Below are the code and all the weights of a small trained network. Each question names an input and a target symbol and asks about switching units off, where a switched-off unit gives its printed mean instead of its output.

import numpy as np


def w(rows, s, z=0):
    codes = np.array(rows[::2]) - 128.0
    scale = np.full(codes.shape[1], s)
    scale[-1] = z or s
    return codes * scale


def f(y):
    return y / 2 * (1 + np.tanh(0.7978845608 * (y + 0.044715 * y**3)))


def softmax(a):
    e = np.exp(a - a.max(-1, keepdims=True))
    return e / e.sum(-1, keepdims=True)


def log_softmax(a):
    a = a - a.max(-1, keepdims=True)
    return a - np.log(np.exp(a).sum(-1, keepdims=True))


def net(x, mask):
    ids = ['ΣΨεζξτφω'.index(c) for c in x.split()]
    T = len(ids)
    res = E[ids] + P[:T]
    u = 0
    for l in range(3):
        r = res
        for j in range(2):
            rows = slice(2 * j, 2 * j + 2)
            q, k, v = (r @ M[l][rows].T for M in (Q, K, V))
            z = softmax(np.where(np.tri(T) > 0, q @ k.T / 2**0.5, -1e9)) @ v
            o = O[l][rows]
            res = res + np.where(mask[u + j], z, o[:, -1]) @ o[:, :-1]
        u += 2
        y = f(res @ A[l][:, :-1].T + A[l][:, -1])
        res = res + np.where(mask[u : u + 8], y, B[l][:, -1]) @ B[l][:, :-1]
        u += 8
    return log_softmax(res[-1] @ U[:, :-1].T + U[:, -1])


Q, K, V, O, A, B = {}, {}, {}, {}, {}, {}
E = w([
[159,110,72,101,217,107,89],'Σ',
[75,209,159,155,125,87,75],'Ψ',
[57,120,107,249,84,131,145],'ε',
[155,83,115,122,240,121,58],'ζ',
[143,118,128,105,97,65,190],'ξ',
[118,157,161,105,212,133,191],'τ',
[139,62,89,132,128,71,63],'φ',
[49,77,150,123,169,117,159],'ω',
],0.016)
P = w([
[103,221,43,159,166,133,106],'0',
[138,164,83,181,158,121,138],'1',
[150,139,112,174,156,102,144],'2',
[150,123,134,154,148,104,132],'3',
[143,118,153,127,141,103,122],'4',
[135,105,159,104,135,101,121],'5',
[128,94,163,76,128,104,118],'6',
[110,86,167,47,118,104,115],'7',
[107,79,178,29,110,114,108],'8',
[94,73,183,2,102,121,99],'9',
],0.0091)
Q[0] = w([
[78,211,139,153,54,152,104],'L0H1',
[102,183,153,126,142,84,191],'L0H1',
[52,155,185,170,118,79,147],'L0H2',
[164,45,118,125,254,64,60],'L0H2',
],0.0068)
K[0] = w([
[134,187,160,177,152,131,76],'L0H1',
[129,153,129,154,133,120,161],'L0H1',
[88,206,136,151,109,131,156],'L0H2',
[94,105,202,11,171,136,142],'L0H2',
],0.011)
V[0] = w([
[32,2,74,42,204,117,215],'L0H1',
[124,85,90,95,104,52,209],'L0H1',
[69,191,98,139,95,53,172],'L0H2',
[14,34,30,164,61,119,132],'L0H2',
],0.0047)
O[0] = w([
[84,241,145,102,202,68,2,253],'L0H1',
[142,172,153,123,184,51,79,173],'L0H1',
[61,81,99,233,60,42,204,136],'L0H2',
[182,239,127,81,110,28,128,131],'L0H2',
],0.0043,0.0031)
A[0] = w([
[89,115,201,123,119,103,124,252],'L0N1',
[107,125,142,100,78,109,143,170],'L0N2',
[123,170,83,150,171,91,105,200],'L0N3',
[129,139,145,103,147,110,181,140],'L0N4',
[163,87,92,121,94,65,131,155],'L0N5',
[152,245,122,103,131,126,139,118],'L0N6',
[111,47,113,140,125,144,155,134],'L0N7',
[107,123,108,173,91,77,167,192],'L0N8',
],0.012,0.0034)
B[0] = w([
[90,156,161,126,107,65,171,229],'L0N1',
[216,161,170,161,103,57,100,157],'L0N2',
[106,147,192,188,244,193,87,255],'L0N3',
[153,208,139,99,124,139,218,159],'L0N4',
[228,110,84,114,131,70,54,174],'L0N5',
[62,213,30,139,132,203,178,140],'L0N6',
[2,230,121,121,144,179,100,133],'L0N7',
[109,206,153,127,93,167,68,209],'L0N8',
],0.0064,0.007)
Q[1] = w([
[118,152,154,92,218,131,89],'L1H1',
[120,118,139,136,116,174,209],'L1H1',
[126,135,76,127,55,187,254],'L1H2',
[96,147,110,161,93,81,162],'L1H2',
],0.0088)
K[1] = w([
[116,106,146,2,126,148,147],'L1H1',
[187,124,93,185,185,204,141],'L1H1',
[193,147,135,235,181,160,159],'L1H2',
[104,177,129,225,98,146,164],'L1H2',
],0.0088)
V[1] = w([
[238,167,46,158,132,147,203],'L1H1',
[145,122,99,86,169,109,142],'L1H1',
[106,39,68,110,94,116,2],'L1H2',
[108,100,86,192,78,1,136],'L1H2',
],0.0059)
O[1] = w([
[33,138,224,96,94,122,1,2],'L1H1',
[35,183,116,174,213,185,162,141],'L1H1',
[45,69,32,106,88,159,101,74],'L1H2',
[59,87,118,193,147,72,138,150],'L1H2',
],0.0072,0.0036)
A[1] = w([
[117,133,189,224,106,101,165,135],'L1N1',
[198,109,116,37,156,223,119,120],'L1N2',
[14,141,128,180,131,132,106,173],'L1N3',
[12,174,163,177,163,199,214,213],'L1N4',
[211,200,81,155,101,113,206,36],'L1N5',
[99,101,189,94,161,106,215,217],'L1N6',
[95,2,82,155,156,163,95,8],'L1N7',
[83,167,221,160,87,148,181,118],'L1N8',
],0.0067,0.0016)
B[1] = w([
[168,82,170,89,84,150,192,223],'L1N1',
[184,2,221,100,104,131,205,203],'L1N2',
[59,136,72,138,69,137,155,201],'L1N3',
[85,173,68,126,187,198,246,254],'L1N4',
[11,136,148,116,23,143,53,184],'L1N5',
[183,110,46,115,85,74,218,219],'L1N6',
[106,33,56,110,190,76,68,211],'L1N7',
[139,58,106,147,135,142,188,215],'L1N8',
],0.006)
Q[2] = w([
[145,138,76,179,115,171,43],'L2H1',
[205,94,125,145,5,73,68],'L2H1',
[156,86,186,71,255,69,122],'L2H2',
[141,75,156,90,141,94,102],'L2H2',
],0.0059)
K[2] = w([
[112,90,96,148,127,130,122],'L2H1',
[101,161,122,149,119,135,76],'L2H1',
[119,127,124,9,141,89,156],'L2H2',
[129,116,128,73,130,87,129],'L2H2',
],0.012)
V[2] = w([
[124,122,98,123,196,164,180],'L2H1',
[128,75,93,171,95,158,144],'L2H1',
[189,108,194,130,140,102,2],'L2H2',
[130,80,99,149,236,184,159],'L2H2',
],0.0055)
O[2] = w([
[100,155,136,48,142,167,123,249],'L2H1',
[172,155,132,124,105,109,1,117],'L2H1',
[54,100,189,156,95,230,176,1],'L2H2',
[159,145,112,104,8,135,61,225],'L2H2',
],0.006,0.009)
A[2] = w([
[152,86,254,129,185,238,150,167],'L2N1',
[126,104,236,163,78,108,171,85],'L2N2',
[218,163,194,143,131,56,173,254],'L2N3',
[207,121,159,67,24,204,72,144],'L2N4',
[26,166,87,153,175,177,158,176],'L2N5',
[116,95,75,120,161,164,185,229],'L2N6',
[117,194,185,64,115,118,26,89],'L2N7',
[209,125,141,93,133,32,55,52],'L2N8',
],0.0072,0.0048)
B[2] = w([
[245,137,224,109,103,137,128,180],'L2N1',
[194,60,47,86,178,87,131,147],'L2N2',
[168,120,63,134,46,133,79,252],'L2N3',
[57,119,62,169,79,232,195,156],'L2N4',
[31,121,197,177,61,164,63,189],'L2N5',
[108,167,173,219,56,109,8,201],'L2N6',
[1,155,143,46,125,126,182,152],'L2N7',
[32,152,166,230,183,197,234,207],'L2N8',
],0.007,0.012)
U = w([
[35,188,145,158,54,158,141,156],'Σ',
[255,121,76,117,90,35,64,253],'Ψ',
[138,111,112,135,130,134,120,47],'ε',
[164,70,98,150,109,214,148,128],'ζ',
[147,124,198,117,159,62,83,141],'ξ',
[46,106,114,95,172,159,195,35],'τ',
[106,69,67,131,127,111,50,68],'φ',
[170,126,72,210,209,145,159,117],'ω',
],0.0063,0.0039)

Each question gives the input, a string of symbols that net reads in full, and the target symbol t.
The units are the heads (2 rows each of Q, K, V and O) and the neurons (one row each of A and B). Each row of codes is followed by its name. A weight is (code - 128) times the scale printed after its matrix; where a second scale follows, it is the last column's (O, A, B and U).
mask holds one flag per unit, layer by layer, with each layer's heads first. A switched-off unit (its flag False) gives its mean, the last column of its rows in O or B, instead of its output. The means were averaged over made-up inputs and are rounded, as every weight is.
A unit's drop is (log p(t) with every unit on - log p(t) with that unit switched off) / (log p(t) with every unit on - log p(t) with every unit switched off).
The circuit of an input: a set's keep is (log p(t) with only the set's units on - log p(t) with every unit switched off) / (log p(t) with every unit on - log p(t) with every unit switched off). Starting from the 12 units with the biggest drops (on a tie, the unit counted first), units are removed one at a time, each time the one whose removal leaves the highest keep (on an exact tie, the one counted first), for as long as the keep stays at least 0.8.
units of the circuit, in order: the units of the circuit, biggest drop first
unit that matters most: the unit with the biggest drop
k most important neurons: the k neurons with the biggest drops, biggest first
k most important neurons of layer l: the k neurons of layer l with the biggest drops, biggest first
which heads matter: for each layer, one digit per head in row order, 1 if its drop is at least 0.15 and else 0, layers parted by /
input φ ε Ψ ξ τ Ψ ξ ζ Ψ, target Ψ: unit that matters most -> L0H1
input ξ φ τ, target Σ: units of the circuit, in order -> [L2N5, L1N4, L0N6]
input Σ Ψ Ψ Ψ Σ ζ τ ζ ζ ζ, target ζ: units of the circuit, in order -> [L1N2, L0H2, L1H2, L2N4]
input ξ ω φ Σ, target ω: 3 most important neurons -> [L2N8, L0N3, L1N4]
input ζ Ψ ε τ τ, target Ψ: units of the circuit, in order -> [L1H2, L2N8, L2N3]
input ω φ ω ζ ζ ξ ε ξ φ, target φ: units of the circuit, in order -> [L1H2, L0N5, L0N4, L1N7]
input ω ζ ξ ω, target Ψ: which heads matter -> 10 / 00 / 01
input ξ Ψ Σ, target ξ: which heads matter -> 00 / 10 / 01
input φ ξ ζ Σ Σ, target ζ: 2 most important neurons -> [L0N3, L0N1]
input ξ ξ ζ φ ξ, target Ψ: which heads matter -> 00 / 00 / 11
input ξ φ ξ ζ ζ τ τ, target Ψ: 4 most important neurons -> [L1N6, L2N8, L1N3, L0N8]
input τ φ ζ, target φ: 2 most important neurons -> [L0N5, L1N7]
input ξ τ ζ, target τ: 3 most important neurons -> [L2N7, L1N4, L2N8]
input Σ ε ζ Σ ω Ψ ξ ζ, target ξ: 3 most important neurons -> [L0N3, L0N4, L2N1]
input ξ ω τ ζ ξ Σ ζ, target ξ: unit that matters most -> L0N3
input ζ Ψ ε ω ζ φ, target ω: 2 most important neurons of layer 0 -> [L0N3, L0N1]
input ω Σ ξ, target Σ: 3 most important neurons of layer 1 -> [L1N5, L1N2, L1N4]
input Σ ξ ζ ε ω τ Σ Σ, target τ: 2 most important neurons -> [L2N8, L1N4]
input Ψ ζ τ, target Σ: which heads matter -> 10 / 10 / 00
input ξ ω ω ζ τ φ ζ Σ, target φ: 3 most important neurons -> [L1N7, L0N5, L0N3]
input ε τ ξ, target Σ: 2 most important neurons -> [L0N8, L2N8]
input ω φ ε ζ ζ ξ Σ, target ξ: unit that matters most -> L2H2
input ζ τ ζ, target τ: 3 most important neurons -> [L1N4, L2N7, L2N8]
input ζ ω Ψ Σ ζ ζ, target ζ: 2 most important neurons -> [L2N4, L1N2]
input Σ Ψ ω ξ τ ξ ζ τ Σ, target τ: which heads matter -> 00 / 00 / 01
